Here is a tiny trained network, its code and every weight. The questions are about switching its units off for an input and a class, where a switched-off unit gives its printed mean instead of its output.

import numpy as np


def w(rows, s, z=0):
    codes = np.array(rows[::2]) - 128.0
    scale = np.full(codes.shape[1], s)
    scale[-1] = z or s
    return codes * scale


def norm(h):
    return h / np.sqrt((h * h).mean(-1, keepdims=True) + 1e-5)


def f(y):
    return y / 2 * (1 + np.tanh(0.7978845608 * (y + 0.044715 * y**3)))


def log_softmax(a):
    a = a - a.max(-1, keepdims=True)
    return a - np.log(np.exp(a).sum(-1, keepdims=True))


def net(x, mask):
    res = np.array(x, float).reshape(1, 5) / 4 @ E
    u = 0
    for l in range(3):
        y = f(norm(res) @ A[l][:, :-1].T + A[l][:, -1])
        res = res + np.where(mask[u : u + 5], y, B[l][:, -1]) @ B[l][:, :-1]
        u += 5
    return log_softmax(norm(res)[-1] @ U[:, :-1].T + U[:, -1])


A, B = {}, {}
E = w([
[139,132,104,73,104,201,197,147,130],'x0',
[154,108,94,189,196,123,67,135,157],'x1',
[226,77,105,178,110,69,111,105,91],'x2',
[104,138,141,126,146,129,51,167,94],'x3',
[154,249,80,123,180,130,161,51,187],'x4',
],0.013)
A[0] = w([
[101,223,122,83,152,176,34,163,85,68],'0.n1',
[4,220,144,90,143,139,87,129,130,14],'0.n2',
[172,187,129,162,121,50,121,73,116,2],'0.n3',
[20,193,130,175,211,103,38,112,159,7],'0.n4',
[25,250,144,105,159,144,136,119,147,16],'0.n5',
],0.023,0.0085)
B[0] = w([
[227,64,90,36,135,183,115,206,175,225],'0.n1',
[132,209,157,80,36,143,32,125,51,237],'0.n2',
[207,151,165,179,95,79,199,107,44,197],'0.n3',
[83,118,239,216,193,94,135,176,229,252],'0.n4',
[91,249,101,54,65,122,77,92,94,244],'0.n5',
],0.019,0.016)
A[1] = w([
[27,49,175,72,37,178,169,165,68,162],'1.n1',
[112,239,83,90,157,201,253,89,189,142],'1.n2',
[179,104,79,171,140,103,53,83,131,163],'1.n3',
[130,110,21,86,129,32,103,10,167,23],'1.n4',
[130,35,70,209,185,117,23,117,91,4],'1.n5',
],0.025,0.0027)
B[1] = w([
[72,78,124,84,101,44,251,126,155,251],'1.n1',
[170,189,85,122,227,213,151,108,122,172],'1.n2',
[171,95,104,184,109,99,104,119,82,167],'1.n3',
[157,99,153,173,161,97,157,113,121,139],'1.n4',
[116,178,65,174,91,200,38,128,159,192],'1.n5',
],0.02,0.019)
A[2] = w([
[102,45,181,58,177,200,102,142,71,1],'2.n1',
[33,50,183,130,198,181,114,58,90,11],'2.n2',
[53,39,210,166,142,174,104,93,79,28],'2.n3',
[27,55,225,170,202,131,30,120,153,38],'2.n4',
[80,89,148,112,240,249,116,63,55,42],'2.n5',
],0.019,0.0053)
B[2] = w([
[195,126,90,159,125,178,117,182,120,142],'2.n1',
[135,103,141,137,111,117,136,68,107,124],'2.n2',
[108,131,179,117,95,141,97,125,95,136],'2.n3',
[101,94,101,142,250,91,160,93,197,255],'2.n4',
[94,99,109,186,204,172,132,69,131,156],'2.n5',
],0.016,0.0077)
U = w([
[162,179,78,119,241,204,190,66,99,55],'0',
[128,80,42,220,70,151,36,123,122,89],'1',
[45,44,95,99,90,68,231,112,128,254],'2',
[168,37,96,53,127,181,112,221,164,53],'3',
[88,245,165,19,72,150,67,123,116,218],'4',
[132,99,203,195,235,91,59,180,239,72],'5',
[228,115,172,214,126,47,166,74,42,158],'6',
],0.013,0.0021)

Each question gives the input, the list of numbers given to net, and the class t.
The units are the neurons (one row each of A and B). Each row of codes is followed by its name. A weight is (code - 128) times the scale printed after its matrix; where a second scale follows, it is the last column's (A, B and U).
mask holds one flag per neuron, layer by layer. A switched-off neuron (its flag False) gives its mean, the last column of its row in B, instead of its output. The means were averaged over made-up inputs and are rounded, as every weight is.
A unit's drop is (log p(t) with every unit on - log p(t) with that unit switched off) / (log p(t) with every unit on - log p(t) with every unit switched off).
The circuit of an input: a set's keep is (log p(t) with only the set's units on - log p(t) with every unit switched off) / (log p(t) with every unit on - log p(t) with every unit switched off). Starting from the 12 units with the biggest drops (on a tie, the unit counted first), units are removed one at a time, each time the one whose removal leaves the highest keep (on an exact tie, the one counted first), for as long as the keep stays at least 0.8.
circuit, biggest first: the units of the circuit, biggest drop first
unit that matters most: the unit with the biggest drop
k most important neurons: the k neurons with the biggest drops, biggest first
k most important neurons of layer l: the k neurons of layer l with the biggest drops, biggest first
input [-5,-4,1,3,-6], class 2: unit that matters most	1.n1
input [2,-8,5,-3,1], class 0: 3 most important neurons	[0.n2 1.n2 0.n4]
input [-2,4,3,4,-2], class 5: 2 most important neurons	[2.n4 0.n4]
input [3,-7,2,2,4], class 0: circuit, biggest first	[1.n2 0.n2]
input [3,2,4,0,-6], class 1: 4 most important neurons	[0.n5 1.n5 0.n2 0.n4]
input [-7,7,3,-6,-3], class 1: 3 most important neurons of layer 0	[0.n5 0.n4 0.n2]
input [5,2,5,5,2], class 1: 3 most important neurons	[0.n4 0.n5 1.n1]
input [8,8,4,7,5], class 5: 2 most important neurons of layer 0	[0.n5 0.n2]
input [-5,-4,-1,7,-4], class 3: 2 most important neurons	[0.n1 0.n5]
input [0,4,6,0,-5], class 1: circuit, biggest first	[0.n4 1.n5 0.n5]
input [-7,4,-4,6,6], class 5: 2 most important neurons	[0.n4 2.n4]
input [-6,4,8,6,-5], class 1: 2 most important neurons	[1.n5 0.n4]
input [4,6,8,-2,-3], class 1: 3 most important neurons	[0.n5 1.n5 0.n4]
input [6,0,3,-1,8], class 0: circuit, biggest first	[1.n2]
input [6,-2,1,1,4], class 0: 2 most important neurons	[1.n2 0.n2]
input [-6,1,-2,-1,-7], class 5: 2 most important neurons of layer 0	[0.n5 0.n2]
input [4,6,1,3,-7], class 1: circuit, biggest first	[0.n5 1.n5 0.n4 0.n1]
input [6,2,1,4,-3], class 2: 2 most important neurons	[0.n4 1.n1]
input [-6,-5,5,-5,-4], class 6: 2 most important neurons of layer 0	[0.n4 0.n2]
input [-3,2,-4,4,-5], class 5: circuit, biggest first	[0.n4]
input [-3,6,0,-7,8], class 6: 2 most important neurons of layer 0	[0.n3 0.n1]
input [-8,-5,-3,5,-6], class 5: 4 most important neurons	[0.n5 0.n4 0.n3 2.n4]
input [4,-6,6,7,4], class 6: 3 most important neurons	[0.n3 0.n5 1.n1]
input [3,-4,7,-6,-1], class 6: 4 most important neurons	[0.n2 1.n1 0.n4 0.n5]
input [4,5,4,5,7], class 6: 2 most important neurons of layer 0	[0.n3 0.n5]
